Below are the code and all the weights of a small trained network. Each question names an input and a target symbol and asks about switching units off, where a switched-off unit gives its printed mean instead of its output.

import numpy as np


def w(rows, s, z=0):
    codes = np.array(rows[::2]) - 128.0
    scale = np.full(codes.shape[1], s)
    scale[-1] = z or s
    return codes * scale


def norm(h):
    return h / np.sqrt((h * h).mean(-1, keepdims=True) + 1e-5)


def f(y):
    return y / 2 * (1 + np.tanh(0.7978845608 * (y + 0.044715 * y**3)))


def softmax(a):
    e = np.exp(a - a.max(-1, keepdims=True))
    return e / e.sum(-1, keepdims=True)


def log_softmax(a):
    a = a - a.max(-1, keepdims=True)
    return a - np.log(np.exp(a).sum(-1, keepdims=True))


def net(x, mask):
    ids = ['αγεζηθλξπστφψω'.index(c) for c in x.split()]
    T = len(ids)
    res = E[ids] + P[:T]
    u = 0
    for l in range(2):
        r = norm(res)
        for j in range(2):
            rows = slice(3 * j, 3 * j + 3)
            q, k, v = (r @ M[l][rows].T for M in (Q, K, V))
            z = softmax(np.where(np.tri(T) > 0, q @ k.T / 3**0.5, -1e9)) @ v
            o = O[l][rows]
            res = res + np.where(mask[u + j], z, o[:, -1]) @ o[:, :-1]
        u += 2
        y = f(norm(res) @ A[l][:, :-1].T + A[l][:, -1])
        res = res + np.where(mask[u : u + 8], y, B[l][:, -1]) @ B[l][:, :-1]
        u += 8
    return log_softmax(norm(res)[-1] @ U[:, :-1].T + U[:, -1])


Q, K, V, O, A, B = {}, {}, {}, {}, {}, {}
E = w([
[73,158,91,77,121,143,180,94],'α',
[140,100,174,110,191,75,81,61],'γ',
[82,208,74,118,111,165,136,111],'ε',
[126,120,98,223,204,175,237,131],'ζ',
[107,196,113,186,18,110,130,64],'η',
[54,198,27,160,109,141,188,128],'θ',
[178,210,131,81,107,199,58,164],'λ',
[8,186,189,150,94,137,92,224],'ξ',
[209,204,142,74,91,134,98,95],'π',
[154,30,128,151,25,130,133,208],'σ',
[172,124,89,204,61,147,110,96],'τ',
[196,215,100,185,50,110,142,30],'φ',
[191,167,247,130,155,172,132,121],'ψ',
[217,102,93,140,57,115,110,99],'ω',
],0.017)
P = w([
[45,26,73,62,174,151,2,6],'0',
[77,105,103,105,123,121,69,54],'1',
[104,142,115,130,104,108,119,85],'2',
[147,178,137,146,95,79,172,142],'3',
[166,203,141,141,80,66,209,168],'4',
[200,224,150,158,71,61,243,198],'5',
],0.0086)
Q[0] = w([
[56,87,74,131,134,56,79,102],'0.h1',
[97,55,67,99,217,200,88,150],'0.h1',
[173,113,143,112,214,7,114,134],'0.h1',
[153,86,107,145,173,144,113,113],'0.h2',
[131,120,121,183,118,47,151,134],'0.h2',
[112,105,171,142,190,135,143,130],'0.h2',
],0.011)
K[0] = w([
[56,80,160,99,48,171,82,39],'0.h1',
[69,54,71,83,219,176,71,96],'0.h1',
[2,108,140,35,147,87,170,79],'0.h1',
[89,113,76,100,139,214,159,98],'0.h2',
[139,149,121,161,108,126,179,141],'0.h2',
[104,101,151,162,182,184,115,56],'0.h2',
],0.009)
V[0] = w([
[68,167,35,74,142,129,158,128],'0.h1',
[204,156,112,72,90,197,114,87],'0.h1',
[114,81,184,24,112,61,216,58],'0.h1',
[114,110,3,114,146,86,102,103],'0.h2',
[123,100,147,181,187,149,86,81],'0.h2',
[120,161,158,112,43,66,96,154],'0.h2',
],0.0068)
O[0] = w([
[110,191,169,93,133,27,164,235,143],'0.h1',
[179,74,91,133,142,184,27,170,251],'0.h1',
[177,187,132,92,191,183,192,150,133],'0.h1',
[210,156,73,90,183,1,143,130,220],'0.h2',
[130,120,199,167,107,50,179,119,99],'0.h2',
[25,118,94,108,165,174,106,117,132],'0.h2',
],0.0071,0.0031)
A[0] = w([
[99,76,134,165,252,125,143,133,194],'0.n1',
[105,136,50,92,132,139,154,111,53],'0.n2',
[172,132,142,81,169,148,135,148,24],'0.n3',
[160,120,139,209,141,151,74,111,106],'0.n4',
[117,130,160,104,145,165,77,173,56],'0.n5',
[161,132,188,135,147,95,89,129,2],'0.n6',
[128,126,199,143,115,127,152,153,58],'0.n7',
[122,138,114,107,89,109,121,164,151],'0.n8',
],0.015,0.0023)
B[0] = w([
[97,150,107,77,209,224,198,82,169],'0.n1',
[142,146,181,148,95,114,37,184,254],'0.n2',
[65,198,8,89,186,148,94,68,153],'0.n3',
[114,203,95,69,128,89,170,160,205],'0.n4',
[119,150,66,162,108,71,91,146,153],'0.n5',
[83,206,81,75,176,162,57,130,135],'0.n6',
[182,77,169,160,150,109,167,165,148],'0.n7',
[152,73,109,51,107,159,142,153,179],'0.n8',
],0.011,0.007)
Q[1] = w([
[72,69,163,143,223,217,114,30],'1.h1',
[88,159,255,135,189,133,100,205],'1.h1',
[115,99,172,178,173,73,55,131],'1.h1',
[139,220,150,112,102,135,185,253],'1.h2',
[202,141,135,214,140,196,142,72],'1.h2',
[122,157,155,6,121,133,222,111],'1.h2',
],0.0099)
K[1] = w([
[131,119,201,79,177,113,81,88],'1.h1',
[179,249,115,95,111,129,65,102],'1.h1',
[180,121,119,89,111,78,56,35],'1.h1',
[176,182,88,166,79,199,216,212],'1.h2',
[137,127,215,127,187,110,156,98],'1.h2',
[38,152,132,204,129,92,141,215],'1.h2',
],0.011)
V[1] = w([
[121,143,105,222,164,116,182,99],'1.h1',
[9,121,148,135,178,98,78,132],'1.h1',
[121,1,115,117,136,140,147,156],'1.h1',
[239,120,162,11,55,147,148,74],'1.h2',
[90,76,95,127,109,152,157,161],'1.h2',
[108,186,216,116,64,151,131,167],'1.h2',
],0.01)
O[1] = w([
[132,193,153,154,91,25,2,122,53],'1.h1',
[46,207,199,137,106,188,173,149,81],'1.h1',
[152,111,165,34,12,130,123,117,3],'1.h1',
[245,189,254,129,104,125,158,96,238],'1.h2',
[57,213,133,58,89,154,127,106,107],'1.h2',
[95,63,199,118,159,35,126,81,125],'1.h2',
],0.0089,0.0039)
A[1] = w([
[162,179,129,111,191,130,117,68,97],'1.n1',
[88,105,112,81,138,84,161,159,49],'1.n2',
[170,126,88,96,90,100,156,78,118],'1.n3',
[79,180,129,92,104,172,102,113,41],'1.n4',
[120,123,148,247,123,154,135,95,24],'1.n5',
[129,86,138,126,39,120,76,148,154],'1.n6',
[148,102,75,91,106,190,133,119,147],'1.n7',
[102,132,75,97,208,194,161,25,3],'1.n8',
],0.015,0.0063)
B[1] = w([
[81,140,146,110,149,142,214,79,255],'1.n1',
[139,97,90,181,120,112,120,85,158],'1.n2',
[75,74,112,145,136,121,111,141,201],'1.n3',
[159,124,174,236,76,124,182,136,160],'1.n4',
[161,29,157,152,61,170,60,57,169],'1.n5',
[117,149,95,68,88,129,160,54,222],'1.n6',
[113,75,179,137,132,114,148,168,207],'1.n7',
[116,252,156,2,239,82,100,139,248],'1.n8',
],0.016,0.0068)
U = w([
[115,198,103,74,188,147,155,102,219],'α',
[170,151,114,177,157,144,202,20,4],'γ',
[210,77,122,124,164,103,165,138,100],'ε',
[155,146,198,117,109,18,130,120,56],'ζ',
[87,132,181,132,146,79,77,154,112],'η',
[112,136,37,159,154,61,121,127,104],'θ',
[98,110,118,51,76,154,165,120,157],'λ',
[11,128,122,156,128,135,125,101,91],'ξ',
[134,149,78,115,136,195,88,209,176],'π',
[128,217,168,172,70,129,164,144,112],'σ',
[140,206,59,107,75,111,78,64,116],'τ',
[188,150,131,139,152,84,65,143,115],'φ',
[111,115,141,134,141,192,38,55,247],'ψ',
[246,187,135,98,104,163,135,133,44],'ω',
],0.012,0.0035)

Each question gives the input, a string of symbols that net reads in full, and the target symbol t.
The units are the heads (3 rows each of Q, K, V and O) and the neurons (one row each of A and B). Each row of codes is followed by its name. A weight is (code - 128) times the scale printed after its matrix; where a second scale follows, it is the last column's (O, A, B and U).
mask holds one flag per unit, layer by layer, with each layer's heads first. A switched-off unit (its flag False) gives its mean, the last column of its rows in O or B, instead of its output. The means were averaged over made-up inputs and are rounded, as every weight is.
A unit's drop is (log p(t) with every unit on - log p(t) with that unit switched off) / (log p(t) with every unit on - log p(t) with every unit switched off).
The circuit of an input: a set's keep is (log p(t) with only the set's units on - log p(t) with every unit switched off) / (log p(t) with every unit on - log p(t) with every unit switched off). Starting from the 12 units with the biggest drops (on a tie, the unit counted first), units are removed one at a time, each time the one whose removal leaves the highest keep (on an exact tie, the one counted first), for as long as the keep stays at least 0.8.
units of the circuit, in order: the units of the circuit, biggest drop first
most important unit: the unit with the biggest drop
k most important neurons: the k neurons with the biggest drops, biggest first
input ψ γ α ζ η, target τ: units of the circuit, in order : (1.h1; 1.n6; 0.h2)
input ξ ψ α λ α α, target λ: units of the circuit, in order : (0.h1; 0.n8; 1.n8)
input η π η, target ψ: units of the circuit, in order : (1.n5; 1.h1)
input ζ π π ξ α ξ, target ξ: units of the circuit, in order : (0.h2; 1.h2)
input π α π η ζ α, target η: 3 most important neurons : (0.n2; 0.n1; 1.n1)
input γ π η ξ α σ, target λ: units of the circuit, in order : (0.h2; 1.n6)
input α ψ α σ α α, target σ: units of the circuit, in order : (0.h2; 0.n2; 1.n4)
input ζ α θ α α, target θ: units of the circuit, in order : (1.h2; 1.n2; 1.n1)
input α λ π α θ α, target θ: most important unit : 1.h2
input ε ψ ω α ω θ, target ω: units of the circuit, in order : (0.n2; 1.h2; 0.h1; 0.n4)
input σ α α η, target λ: units of the circuit, in order : (1.h1; 0.n2)
input α η ζ τ, target τ: units of the circuit, in order : (1.h1; 1.n6)
input α ψ ψ α α φ, target γ: units of the circuit, in order : (0.n2; 1.n8)
input ζ λ ζ θ α ζ, target ε: units of the circuit, in order : (0.h2; 1.n1; 0.n4; 1.n5)
input α σ λ, target λ: 2 most important neurons : (1.n7; 1.n6)
input ξ α λ, target σ: most important unit : 1.h1
input τ θ α, target τ: units of the circuit, in order : (0.n2; 1.n8; 1.n7)
input ψ α θ α ψ λ, target π: 2 most important neurons : (0.n5; 0.n2)
input ε α ψ λ, target π: 2 most important neurons : (0.n5; 1.n1)
input ζ λ λ α, target λ: 2 most important neurons : (1.n6; 0.n8)
input τ α θ, target τ: 2 most important neurons : (0.n1; 0.n2)
input η α ζ ξ, target ξ: most important unit : 0.h1
input λ ζ ψ ψ, target γ: 3 most important neurons : (0.n1; 0.n7; 0.n4)
input ω π θ, target ω: 3 most important neurons : (0.n2; 0.n4; 1.n3)
input π π α ζ ζ, target γ: 2 most important neurons : (0.n1; 0.n3)
input λ ψ λ θ ω, target ε: 2 most important neurons : (0.n2; 0.n1)
input α π α θ τ, target θ: 2 most important neurons : (0.n4; 0.n2)
input γ α τ, target θ: most important neuron : (0.n4)
